Here is a tiny trained network, its code and every weight. The questions are about switching its units off for an input and a class, where a switched-off unit gives its printed mean instead of its output.

import numpy as np


def w(rows, s, z=0):
    codes = np.array(rows[::2]) - 128.0
    scale = np.full(codes.shape[1], s)
    scale[-1] = z or s
    return codes * scale


def norm(h):
    return h / np.sqrt((h * h).mean(-1, keepdims=True) + 1e-5)


def f(y):
    return np.maximum(y, 0)


def log_softmax(a):
    a = a - a.max(-1, keepdims=True)
    return a - np.log(np.exp(a).sum(-1, keepdims=True))


def net(x, mask):
    res = np.array(x, float).reshape(1, 7) / 4 @ E
    u = 0
    for l in range(3):
        y = f(norm(res) @ A[l][:, :-1].T + A[l][:, -1])
        res = res + np.where(mask[u : u + 7], y, B[l][:, -1]) @ B[l][:, :-1]
        u += 7
    return log_softmax(norm(res)[-1] @ U[:, :-1].T + U[:, -1])


A, B = {}, {}
E = w([
[129,126,129,124,129,128],'x0',
[65,3,62,125,114,207],'x1',
[127,128,127,128,130,127],'x2',
[127,130,128,130,126,128],'x3',
[70,35,254,237,157,117],'x4',
[18,168,180,83,83,123],'x5',
[127,129,127,130,128,128],'x6',
],0.0055)
A[0] = w([
[121,39,246,184,151,87,137],'0.n1',
[87,99,226,222,191,139,3],'0.n2',
[113,115,83,129,101,193,58],'0.n3',
[137,212,106,125,131,209,94],'0.n4',
[84,137,93,129,121,149,16],'0.n5',
[124,82,105,126,77,146,131],'0.n6',
[188,102,86,178,143,108,184],'0.n7',
],0.011,0.0067)
B[0] = w([
[64,181,118,187,168,186,254],'0.n1',
[215,122,102,12,88,90,208],'0.n2',
[205,137,152,42,75,143,156],'0.n3',
[96,53,161,145,194,100,166],'0.n4',
[120,52,105,151,54,73,133],'0.n5',
[126,16,158,121,195,238,166],'0.n6',
[255,165,150,157,133,190,195],'0.n7',
],0.0079,0.0098)
A[1] = w([
[203,111,160,148,4,173,149],'1.n1',
[117,97,180,45,72,70,104],'1.n2',
[104,76,126,90,130,204,75],'1.n3',
[211,115,185,127,191,146,95],'1.n4',
[137,116,98,153,185,155,1],'1.n5',
[201,98,110,213,124,120,112],'1.n6',
[83,164,116,82,219,46,85],'1.n7',
],0.011,0.0077)
B[1] = w([
[118,66,154,68,194,101,215],'1.n1',
[109,42,98,91,119,1,169],'1.n2',
[131,133,86,135,7,75,219],'1.n3',
[167,145,36,153,76,141,253],'1.n4',
[142,54,84,222,127,141,132],'1.n5',
[31,199,141,72,178,94,201],'1.n6',
[135,107,222,145,110,61,195],'1.n7',
],0.0094,0.0066)
A[2] = w([
[56,34,100,57,122,200,101],'2.n1',
[214,151,85,166,193,146,58],'2.n2',
[151,78,86,248,132,163,2],'2.n3',
[76,185,176,133,220,37,141],'2.n4',
[130,49,63,142,110,186,122],'2.n5',
[169,217,121,168,135,50,44],'2.n6',
[170,158,110,140,132,38,8],'2.n7',
],0.011,0.0047)
B[2] = w([
[76,231,124,144,83,93,240],'2.n1',
[61,104,160,130,58,102,247],'2.n2',
[138,72,87,203,89,65,152],'2.n3',
[213,164,157,151,210,190,253],'2.n4',
[174,102,166,135,237,150,234],'2.n5',
[42,115,112,128,68,156,229],'2.n6',
[111,9,99,99,131,41,184],'2.n7',
],0.011,0.0068)
U = w([
[41,49,19,34,24,24,150],'0',
[3,219,115,211,32,203,175],'1',
[184,72,222,89,213,18,121],'2',
[158,243,253,180,246,209,2],'3',
[238,31,25,33,187,227,131],'4',
[149,32,39,244,177,225,181],'5',
],0.014,0.0075)

Each question gives the input, the list of numbers given to net, and the class t.
The units are the neurons (one row each of A and B). Each row of codes is followed by its name. A weight is (code - 128) times the scale printed after its matrix; where a second scale follows, it is the last column's (A, B and U).
mask holds one flag per neuron, layer by layer. A switched-off neuron (its flag False) gives its mean, the last column of its row in B, instead of its output. The means were averaged over made-up inputs and are rounded, as every weight is.
A unit's drop is (log p(t) with every unit on - log p(t) with that unit switched off) / (log p(t) with every unit on - log p(t) with every unit switched off).
The circuit of an input: a set's keep is (log p(t) with only the set's units on - log p(t) with every unit switched off) / (log p(t) with every unit on - log p(t) with every unit switched off). Starting from the 12 units with the biggest drops (on a tie, the unit counted first), units are removed one at a time, each time the one whose removal leaves the highest keep (on an exact tie, the one counted first), for as long as the keep stays at least 0.8.
units of the circuit, in order: the units of the circuit, biggest drop first
most important unit: the unit with the biggest drop
k most important neurons: the k neurons with the biggest drops, biggest first
k most important neurons of layer l: the k neurons of layer l with the biggest drops, biggest first
input [3,-6,-4,1,-2,-2,-3], class 0: 3 most important neurons => [1.n4, 0.n1, 2.n7]
input [6,-2,-3,3,-2,2,-3], class 2: 3 most important neurons of layer 0 => [0.n7, 0.n1, 0.n2]
input [6,0,-5,7,-8,-4,4], class 0: units of the circuit, in order => [2.n4]
input [8,5,-8,-2,1,1,-8], class 1: 3 most important neurons => [2.n1, 0.n7, 2.n4]
input [-8,-1,-5,-8,-2,-6,1], class 0: 2 most important neurons => [1.n4, 0.n1]
input [2,-2,0,7,-6,3,-7], class 2: 2 most important neurons => [0.n1, 0.n7]
input [1,0,6,0,8,-4,8], class 1: 3 most important neurons => [0.n1, 1.n4, 0.n6]
input [-7,4,-8,0,0,-6,-1], class 4: units of the circuit, in order => [1.n1, 0.n7]
input [-2,-2,-2,-2,8,-8,7], class 1: units of the circuit, in order => [0.n1, 2.n2, 0.n2]
input [4,3,-1,-4,1,2,-4], class 1: 2 most important neurons => [2.n1, 0.n7]
input [-4,-4,-4,1,-7,1,-8], class 2: 2 most important neurons => [0.n7, 0.n4]
input [-5,-6,-2,-6,-3,-8,8], class 0: 3 most important neurons => [1.n4, 0.n1, 2.n2]
input [-1,-2,6,8,2,-4,1], class 1: 2 most important neurons => [0.n1, 1.n4]
input [8,-2,5,-5,-6,2,-2], class 2: 2 most important neurons => [0.n7, 0.n1]
input [-3,5,3,4,2,2,-2], class 1: most important unit => 2.n1
input [1,0,-8,8,6,7,3], class 3: 4 most important neurons => [0.n1, 0.n6, 1.n4, 2.n4]
input [7,0,-7,-7,5,3,8], class 3: 3 most important neurons => [0.n1, 1.n4, 0.n6]
input [8,-3,-1,-1,-3,4,-3], class 2: 2 most important neurons => [0.n1, 0.n7]
input [-1,-1,-6,0,-2,-4,5], class 0: 4 most important neurons => [1.n4, 0.n1, 2.n2, 1.n6]
input [-7,4,8,0,3,1,-3], class 1: units of the circuit, in order => [2.n1]
input [-6,0,1,-6,-1,-7,2], class 0: 2 most important neurons of layer 0 => [0.n1, 0.n6]
input [5,-8,-8,2,-5,3,0], class 2: 3 most important neurons of layer 0 => [0.n1, 0.n7, 0.n2]
input [8,2,2,-2,8,2,-3], class 1: 2 most important neurons of layer 0 => [0.n1, 0.n7]
input [3,-1,-5,-7,-7,-8,3], class 0: 3 most important neurons of layer 0 => [0.n1, 0.n6, 0.n2]
input [-6,-3,4,2,7,-3,-6], class 1: 2 most important neurons of layer 0 => [0.n1, 0.n2]
input [6,-2,-6,-7,1,2,5], class 3: 2 most important neurons of layer 1 => [1.n4, 1.n3]
input [5,6,-6,-2,3,4,3], class 1: most important unit => 2.n1
input [-6,-6,-2,-7,-7,3,-7], class 2: 2 most important neurons of layer 2 => [2.n4, 2.n7]
